(in the rows, 128 means zero)
Known rows:
[136 125 140 122 110 110 124 150 124 130 108 157 114 113 125 149 141 111
 134 132 116  91 104  91 138 126 135 129] : nufum
[122 127 137 120 123 116 166 152 123 122 106 148 136 122 112 159 142 113
 113 129 122  91  94 101 113 148 128 128] : stagu
[145 117 144 115 121 169 126 123 130 122 124  74 112 116 158 134 141 110
 131 131 122 146  91  89 104 149 134 127] : modrolus
[123 125 135 117 142 112 130 168 123 120 106 145 130 114 113 151 138 109
 153 132 119 109  92 105 123 138 136 137] : zudrobu
[144 121 182 118 111 140 121 121 117 138 113  96 163 114 132 140 149 117
 150 131 123 112 136 112 134 122 141 128] : soskofla
[129 121 175 117 113 147 124 122 120 136 124  91 168 118 138 121 144 114
 157 129 121 117 145  90 139 124 147 123] : fome
[121 119 138 116 165 119 169 195 123 119 105 111 144 119 113 146 139 108
 166 129 123 121  92 105 111 164 136 129] : brafas
[132 116 147 117 144 187 130 124 124 116 112  72 115 116 149 141 141 109
 143 132 119 159  89 103 102 187 134 130] : pepasto
[150 118 143 115 114 158 125 126 128 124 130  80 111 113 162 131 140 107
 129 133 122 144  88  88 113 142 134 126] : drole
[120 119 176 117 126 167 125 124 122 131 110  79 178 117 132 129 140 114
 164 125 124 124 135 106 126 123 143 125] : gagegrim
[117 128 133 116 136 114 181 128 122 141 107 159 145 123 132 107 138 106
 164 126 123 123 103  85 148 130 153 144] : trozil
[123 120 137 118 125 113 135 163 123 126 108 144 118 116 124 134 137 107
 149 131 122  98 104  88 135 129 138 129] : futrem
[129 118 145 117 133 180 129 123 123 128 125  90 114 118 155 127 139 107
 141 130 122 161  88  90 117 171 131 141] : stoni
[141 120 174 116 111 148 124 125 122 128 116  74 159 117 137 127 142 117
 155 128 122 108 150  94 128 121 138 123] : plivik
[120 120 148 113 155 199 132 124 123 123 111  80 116 115 141 142 142 106
 147 134 122 173  87 107 101 201 135 141] : vifom
[122 123 137 119 127 113 144 177 124 120 105 127 117 115 124 139 139 109
 153 128 119 100 105  86 127 124 134 126] : daskur
[122 118 172 120 118 161 126 123 119 143 124  96 183 118 137 115 140 110
 163 128 124 126 139  88 139 123 153 126] : klebra
[173 118 138 117 106 116 128 119 125 141 167 109 107 119 151 137 142 120
 104 133 117  96  93  89 118 125 128 127] : ruren
[125 119 188 117 167 200 123 130 119 122 109  77 209 117 110 159 147 112
 173 132 150 140 109 151 108 150 139 127] : sedrak
[133 121 176 118 111 141 122 121 120 146 124 104 168 117 142 122 148 112
 156 129 122 117 142  87 143 120 150 125] : tegra
[137 139 134 123 107 110 126 125 121 141 107 173 116 117 112 162 141 116
 109 127 120  91  97  94 126 126 131 129] : skufal

Facts:
bizo plegel voso; bizo plegel kestekle; bizo plegel drole
bizo plegel lesto; bizo plegel kegru; brabom plegel sosezes
brabom plegel klogul; brabom plegel floklem; brabom plegel godabrar
braku plegel gregres; braku plegel losku; braku plegel plefir
braku plegel zona; braku plegel lesto; dotur plegel zudrobu
dotur plegel tribun; dotur plegel pliflis; drolam plegel luse
fadon plegel stetrak; fadon plegel zados; fadon plegel mozel
fados plegel zudrobu; fados plegel legaste; fados plegel zona
fados plegel plorol; fados plegel trufla; fati plegel soskofla
fati plegel flasebro; fevis plegel klebra; fevis plegel braskik
fevis plegel lusta; flidro plegel ketril; flubas plegel tegra
flubas plegel stoni; flubas plegel nurik; flubas plegel lusta
flubiser plegel fodras; flubiser plegel maklosis; flubiser plegel mavur
flubiser plegel mozel; fuplegrim plegel stebeso; fuplegrim plegel vizok
fuplegrim plegel stevus; fuplegrim plegel tatati; fuplegrim plegel vabrel
ginol plegel kefle; ginol plegel zeple; ginol plegel mubrubram
gradis plegel losku; gramen plegel bopar; gramen plegel ponas
gramen plegel klosegi; gramen plegel pliflis; greflol plegel brakipek
greflol plegel godabrar; greflol plegel plivik; gregobrur plegel sedrak
gridrol plegel nikim; gridrol plegel planul; gridrol plegel skefim
klotri plegel grerufos; klotri plegel metrim; klotri plegel fini
lavum plegel daskur; lavum plegel butris; lavum plegel driros
lavum plegel brafas; loba plegel sosezes; loba plegel modrolus
loba plegel klosegi; loba plegel siku; nogrel plegel sosezes
nogrel plegel stistes; nogrel plegel skobos; nogrel plegel mozel
nule plegel nikim; nule plegel pasisa; nule plegel trozil
pavu plegel fodras; pigror plegel sestaflom; pigror plegel klesa
pigror plegel nopeze; pigror plegel gagegrim; pigror plegel kuflen
plastim plegel soskofla; plastim plegel zona; plerur plegel trizi
plerur plegel pliflis; plerur plegel nurik; plerur plegel vifom
plidamem plegel vizok; plidamem plegel nitek; plidamem plegel klesa
plidamem plegel klosegi; plidamem plegel kegru; plidamem plegel siku
plidrom plegel stevus; plidrom plegel dilemok; plidrom plegel braskik
plidrom plegel planul; plugruk plegel sedrak; raplas plegel zados
raplas plegel briklun; raplas plegel siku; riklos plegel zudrobu
riklos plegel guplok; riklos plegel luse; ruren plegel floklem
ruren plegel flobam; ruren plegel sestaflom; ruren plegel kefle
ruren plegel lesto; sepur plegel stogro; sepur plegel skugodre
sepur plegel pefis; skufal plegel bopar; skufal plegel vastu
skufal plegel sedrak; skufal plegel nufum; soflok plegel feskan
soflok plegel braskik; soflok plegel pefom; stagu plegel stuskis
stagu plegel pepasto; stagu plegel klosegi; stefe plegel vastu
stonel plegel trestil; stonel plegel tatati; stozul plegel bopar
stozul plegel skudro; stozul plegel tribun; stusker plegel leskem
stusker plegel mavur; suplopur plegel gregres; suplopur plegel gefas
suplopur plegel tukek; suplopur plegel keflum; traskil plegel sosezes
trodris plegel losku; trodris plegel futrem; trodris plegel gigom
trodris plegel naflus; valek plegel zasus; valek plegel driros
valek plegel kegru; valek plegel siku; vedro plegel pazo
vedro plegel ketril; vedro plegel dilemok; vedro plegel gigom
vedro plegel fome; vedro plegel zeple; vedro plegel mubrubram
vesom plegel gagegrim; vesom plegel gigom; vuke plegel vuves
vuke plegel tratrebun; zabrim plegel klerek; zabrim plegel braplar
zabrim plegel memeda; zotrul plegel bosek; zotrul plegel klesa
bizo zostik 220; bopar zostik 616; bosek zostik 220
brabom zostik 794; brafas zostik 616; brakipek zostik 616
braku zostik 616; braplar zostik 220; braskik zostik 715
briklun zostik 220; butris zostik 794; daskur zostik 616
deran zostik 794; dilemok zostik 220; dotur zostik 220
driros zostik 616; drolam zostik 616; drole zostik 794
fadon zostik 715; fados zostik 616; fati zostik 794
feskan zostik 220; fevis zostik 794; fini zostik 616
flasebro zostik 616; flidro zostik 616; flobam zostik 220
floklem zostik 616; flubas zostik 794; flubiser zostik 715
fodras zostik 220; fome zostik 220; fuplegrim zostik 715
futrem zostik 616; gagegrim zostik 220; gefas zostik 616
gigom zostik 616; ginol zostik 715; godabrar zostik 794
gradis zostik 616; gramen zostik 794; greflol zostik 794
gregobrur zostik 794; gregres zostik 220; grerufos zostik 616
gridrol zostik 616; guplok zostik 715; kefle zostik 715
keflum zostik 220; kegru zostik 794; kestekle zostik 220
ketril zostik 220; klebra zostik 220; klerek zostik 715
klesa zostik 794; klogul zostik 220; klosegi zostik 794
klotri zostik 715; kuflen zostik 715; lavum zostik 794
legaste zostik 220; leskem zostik 794; lesto zostik 220
loba zostik 616; losku zostik 794; luse zostik 616
lusta zostik 616; maklosis zostik 220; mavur zostik 616
memeda zostik 715; metrim zostik 794; modrolus zostik 794
mozel zostik 616; mubrubram zostik 616; musek zostik 616
naflus zostik 715; nikim zostik 220; nitek zostik 715
nogrel zostik 616; nopeze zostik 794; nufum zostik 616
nule zostik 220; nurik zostik 715; pasisa zostik 794
pavu zostik 715; pazo zostik 616; pefis zostik 715
pefom zostik 220; pepasto zostik 794; pigror zostik 715
planul zostik 220; plastim zostik 794; plefir zostik 616
plerur zostik 616; plidamem zostik 715; plidrom zostik 715
pliflis zostik 220; plivik zostik 220; plorol zostik 715
plugruk zostik 616; ponas zostik 220; raplas zostik 794
reken zostik 715; riklos zostik 220; ruren zostik 794
sedrak zostik 220; sepur zostik 794; sestaflom zostik 794
siku zostik 715; skefim zostik 715; skobos zostik 794
skudro zostik 715; skufal zostik 616; skugodre zostik 794
soflok zostik 715; sosezes zostik 220; soskofla zostik 220
stagu zostik 616; stebeso zostik 794; stefe zostik 715
stetrak zostik 794; stevus zostik 616; stistes zostik 220
stogro zostik 715; stonel zostik 616; stoni zostik 794
stozul zostik 794; stusker zostik 715; stuskis zostik 616
suplopur zostik 715; tatati zostik 616; tegra zostik 220
tepem zostik 220; traskil zostik 794; tratrebun zostik 220
trestil zostik 220; tribun zostik 794; trizi zostik 794
trodris zostik 616; trozil zostik 616; trufla zostik 616
tukek zostik 794; vabrel zostik 715; valek zostik 715
vastu zostik 794; vedro zostik 715; vesom zostik 616
vifom zostik 794; vizok zostik 794; voso zostik 616
vuke zostik 715; vuves zostik 220; zabrim zostik 616
zados zostik 794; zasus zostik 220; zeple zostik 616
zona zostik 794; zotrul zostik 616; zudrobu zostik 616

Rows:
No name comes twice in this set of rows, the named rows included.
[126 119 137 116 110 154 140 114 124 151 166 110 112 124 180 105 138 109
 135 129 119 154  92  82 139 130 139 138]	pasisa

The same things again, as new rows of numbers:
Known rows:
[145 137 124 124 120 140 112 128 143 121 121 131 100 123 118 127 114 136
 131 107  90 160 141 173 115 120 141 144  90 134 123 133 142 138  92 132
 131  94 164] : ponas
[117 153 120 201 139 120 131 137 114 152 107 107 160 175 117 148 125 117
 163  91 156 122  93  22 133 125  76 160 128 125 135 125 145 133 162  95
 121 100 108] : brabom
[151 138 118 129 122 146 107 127 131 115 112 141  99 112 133 122 105 134
 134 109 105 147 136 177 113 119 147 146  90 134 125 134 140 136  96 128
 132 101 151] : tratrebun
[121 114 149 110 121 120 157 171 141 129 128 137 137 155 137 132 102 115
 123 132 122 132 101 171 128 133 128 120 146 121 134 131 113 120 124 133
 130 168 145] : futrem
[101 137 149  99 120  98 154 131 139 132 120 150 145 167 145 110  92  91
 118 154 118 119  84 143 144 128  57 109 165  98 145 127 107 101 118 166
 132 136 183] : trodris
[123 116 125 113 117 123 156 159 143 126 129 132 142 155 149 140 107 122
 123 133 119 113  95 184 111 116 106 120 142 119 129 144 111 119 128 124
 130 182 137] : mubrubram
[ 67 156 136 105 104 142  32  96 109 104 170 159 135 111  77 100 162 151
 116 161 171 141 121 113 148 156 161 134  96 115 129 131 147 115 192 149
 121 143 107] : flubiser
[138 125 117  96 133 164 130  32 126 121 141 122 115 100 158  40 199  91
 127 156 117 132 133  89 132 114  66 110 102 131 123 133 122 118 182 117
 156 130  82] : plidrom
[156 136 103 130 118 158 114 114 141 114 116 133 101 105 148 102 109 121
 129 115  98 141 129 170 104 113 127 147  86 134 124 143 139 134 100 127
 137 101 148] : dilemok
[168 134 108 130 120 166 122 107 137 118 114 133  96  95 150 104 117 109
 127 112 100 153 132 163 120 120 142 147  88 138 122 143 138 134 104 125
 140 101 139] : planul
[152 104 136 114 117 138 164 156 142 135 128 130 136 136 143 126 123  98
 115 129 122 139 107 169 138 131 134 114 138 127 130 148 115 121 135 118
 139 184 123] : stevus
[124 125 116 168 129 134 124 162 139 140 136 114 143 117 118 148 123 138
 128 127 180 110 134  83 106 146 164 158 165 135 129 115 128 133 135 133
 108 104  98] : stetrak
[136 111 145 114 120 126 157 165 137 131 127 134 133 146 137 141 115 112
 120 125 123 136 106 173 137 134 134 118 146 126 131 140 116 123 127 121
 131 180 131] : trozil
[140 141 124 125 132 138 118 129 115 117 101 144  96 106 141 114  89 121
 132 117 100 134 138 162 131 125 142 136  90 134 129 123 142 134  90 137
 129  94 160] : lesto
[ 82 121 145  93 137 140 118 104 118 115 144 134 111 117 133  83 157 146
 145 148 117 121 148 124 109 125 127 117 109 139 118 101 122 133 159 122
 135 133 102] : skefim
[139 142 133 127 128 140 114 128 124 116 107 142  95 107 138 116  97 117
 131 118 102 145 133 165 132 130 146 143  92 133 127 128 138 134  94 137
 131  85 162] : gregres
[106 132 171 100 125  93 160 134 125 136 115 153 144 154 144 119  93  75
 111 148 125 136  89 131 172 146  78 102 165 103 147 120 110 104 118 168
 131 130 177] : gradis
[158 129 118 171 123 134 138 103 146 153 134  97 148 117 134 125 163 101
 114 130 168 127 125  61 130 135 115 149 161 126 127 130 130 127 142 137
 121  86 104] : flubas
[ 82 149 138  97 113 135  54  76 108 108 164 150 126 108  92  96 167 150
 119 161 155 134 131 113 144 147 150 126  99 117 128 121 138 117 179 144
 125 138 109] : pavu
[135 109 141 108 121 123 157 166 133 131 127 136 136 147 132 144 109 120
 121 128 123 137 110 172 137 134 140 115 144 125 130 141 116 124 125 123
 132 181 131] : brafas
[137 110 144 111 123 124 158 167 134 131 129 135 136 145 136 143 110 119
 120 128 127 132 109 173 140 134 141 114 144 125 131 140 117 124 125 120
 130 182 135] : daskur

Rows:
No name comes twice in this set of rows, the named rows included.
[145 127 125 109 121 101 157 145 111 156 119 128 162 206  59 159 120 104
 141  96  73 169 124  90 173 130  62  87 119 119 149 153 161 127 145  96
 135 187 166]	loba
[ 73 147  96  93 131 130 104  59 132 111 147 131 130 139 162  67 149 146
 146 164 105  77 119 119  72  86  18 115 108 111 123 117 112 109 160 139
 139 131 129]	vedro
[188 123 102 171 123 159 150  80 147 154 128  96 145  99 155 102 179  77
 109 134 173 135 119  44 139 134 104 147 160 130 129 142 128 123 153 129
 132  88  80]	fevis
[174 147 105 135 121 145 106  78 122 120 112 134 104 101 136 118 128 109
 118 113 106 152 129 147 139 118 115 135  84 125 127 156 147 128 106 130
 141  99 146]	nule
[134 123 106 163 122 134 121 166 134 143 136 116 148 117 113 152 120 143
 127 131 179 111 143  73 116 148 166 150 163 134 134 119 136 133 135 133
 105 110 105]	zados
[152 135 135 175 143 114 139 110 100 148 110 114 141  99 144 143 145 106
 112 135 190 110 131  53 165 151 143 129 156 127 131 118 131 127 134 136
 110  88  96]	fati
[ 68 129 134  97 141 132 115 110 118 113 141 136 114 132 143  84 144 156
 151 152 111 100 143 129  91 116 111 119 107 133 121  97 118 131 152 121
 134 139 115]	kefle
[141 120 141 136 135 102 146 145 103 126 115 118 133 142 161 184 133 145
 106 128 141 105 103 213 133 113 153 105 109 118 113 145 123 130 127  97
 117 207 109]	luse
[ 57 127 151  88 141 131 117 109 122 115 144 140 116 129 131  72 145 143
 148 153 111 112 146 123 105 128 110 118 119 134 123  87 116 128 151 131
 133 124 119]	naflus
[150 140 146 123 113 131 110 119 155 128 129 116 101 132 117 134 144 132
 118 104  81 172 141 192 103 115 133 144  84 128 113 134 146 142  86 138
 126  80 181]	pliflis
[114 114 139  96 134 168 135  74 132 120 144 127 107 103 155  48 182 108
 135 151 114 138 140 108 115 124 107 121 107 142 120 111 117 128 173 113
 148 130  84]	braskik

Now the same things, written a new way:
Known rows:
[ 92 127 137 156 156 123  92 107 114 139 120  54 138  88 147 122 135  98
 171 149  80 144 134 126 113 164 104 169] : nitek
[ 66 130 130 133 157 114 119 123 113 119 116  56 132  90 138 127 139  72
 187 126  89 140 127 124 117 171 105 162] : fadon
[155 115 130 156 140 121  98 115  94 106 119  55 125 137 108 128 145 108
 161 137  93 132 121 131  97 179 113 164] : zados
[145 128 136 205 137 112 152 106  92 116 119  61 136 103 154 112 115  65
 165 157 100 115 137 125 100 186  80 165] : trufla
[130 137 133 201 161 115 155 106  84 126 114  49 125 109 163 114 114  68
 182 135  98 117 141 123 103 190  84 165] : gradis
[155 114 136 177 139 120  98 104  89 106 116  58 122 128 108 133 147 123
 152 146 100 138 132 134 100 178 110 164] : pepasto
[135 117 164 172 168 126 135 111  92 112 117  88 141 116 147 131 131  97
 172 183 107 136 131 133 116 161 106 166] : ponas
[ 79 145 130 142 206 118 129 109 100 128 105  48 114  82 143 132 126 103
 180 122  79 143 142 123 122 160  94 162] : vedro
[155 146 138 207 164 125 132 104  92 117 116  42 128 120 145 110 106 102
 189 152  84 117 134 121 109 186  85 171] : zeple
[143 135 155 142 194 127 131 110  96 104 116  86 132 136 142 124 129  82
 180 194  96 128 137 126 116 151  93 175] : klebra
[123 123 145 161 190 123 135 118  94 120 121  89 134 140 126 127 124 104
 193 192 109 120 134 131 114 157  99 159] : vuves
[139 127 128 163 184 120 126 108  80 115 111  52 102 119 124 132 148 108
 167 110 104 141 140 132 103 183 111 163] : ruren
[130 116 136 179 146 109 127 106  83  92 107  63 118 111 121 147 150 115
 147 139 104 136 137 136 105 176 103 158] : stozul
[111 123 154 152 198 127 153 115  83 130 114  80 128 123 176 130 136  68
 197 148 109 137 144 134 111 162 111 163] : bizo
[165 121 130 170 161 122 102 110  98 107 124  56 111 133  85 123 144 126
 161 143 110 140 127 130 103 186 109 165] : godabrar
[112 148 135 177 150 110 142 109  84 101 102  40 131 132 178 121 119  68
 195 140  75 114 144 121 108 177  83 168] : gridrol
[151 115 122 150 150 115 109 120  95  95 118  57 122 138  95 128 137 107
 159 139  98 126 120 130 100 181 105 159] : leskem
[152 119 128 156 149 122 106 117  96  99 121  55 119 135  93 127 143 111
 159 132 101 136 122 131 102 184 112 163] : skobos
[141 115 126 166 143 118  87 107  90 117 119  61 123 139 117 130 148 117
 154 150  98 133 137 135  95 175 108 161] : butris
[166 116 132 174 153 129  92 102  92 118 119  54 121 129 110 129 141 132
 154 146  90 136 133 133  99 179 111 167] : klesa
[ 79 133 123 163 166 110 100 114 117 129 120  65 128  98 100 125 124 118
 175 173  93 133 135 122 116 164  89 157] : stogro

Rows:
No name comes twice in this set of rows, the named rows included.
[136 134 145 211 121 117 126 107  94 114 117  49 143 119 159 114 125  85
 187 155  94 126 136 126 104 190  94 171]	stuskis
[130 119 155 153 175 132 124 113  92 132 121  84 141 135 161 122 133  85
 192 175  99 131 135 133 109 162 113 166]	zasus
[ 74 124 124 144 186 111 135 113 104 136 115  62 120  75 140 127 129  71
 170 134  92 132 142 125 112 164  92 158]	suplopur
[110 132 146 221 122 106 144 108  85 103 108  47 139 109 158 127 116 100
 191 154  98 122 135 128 113 188  88 159]	plugruk
[127 116 140 174 145 110 123 107  81  95 107  61 116 113 124 143 155 108
 154 132 104 141 140 134 105 179 107 162]	gramen
[133 115 134 183 148 109 116 110  80  94 107  57 118 117 105 146 141 137
 153 144 104 134 133 138 107 176 103 154]	gregobrur
[150 124 157 156 186 136 126 118 101 116 129  82 140 131 126 120 127  94
 191 175 110 134 121 129 112 168 113 169]	sosezes
[133 130 146 227 120 109 136 106  90 105 112  47 144 108 145 122 115 112
 180 168  95 118 134 128 111 188  88 162]	nufum
[135 121 152 158 195 134 133 110  89 135 123  82 137 131 152 123 130  86
 186 172 104 127 135 133 109 164 110 167]	kestekle
[138 132 158 152 190 128 132 109  97 101 119  93 131 132 133 124 134  79
 176 193 107 131 138 127 115 153  93 175]	tegra
[ 93 137 125 139 175 120  97 109 114 124 111  56 133 100 124 125 123 104
 165 162  68 129 134 121 116 153  86 166]	skefim
[108 142 141 177 137 110 149 121  94 101 115  41 135 122 165 115 130  59
 211 120 104 126 133 122 109 198  99 166]	nogrel
[ 78 123 138 172 158 108 116 109 107 117 110  57 134  74 124 139 130 121
 169 155  94 142 134 128 122 163  96 153]	stefe
[131 141 132 189 140 113 126 110  90 109 111  45 138 134 148 115 111  81
 183 163  76 109 136 121 105 178  80 167]	trozil
[117 138 150 201 130 105 150 105  92  94 107  55 130 108 168 121 135  66
 185 145 105 127 146 122 109 186  82 173]	plerur

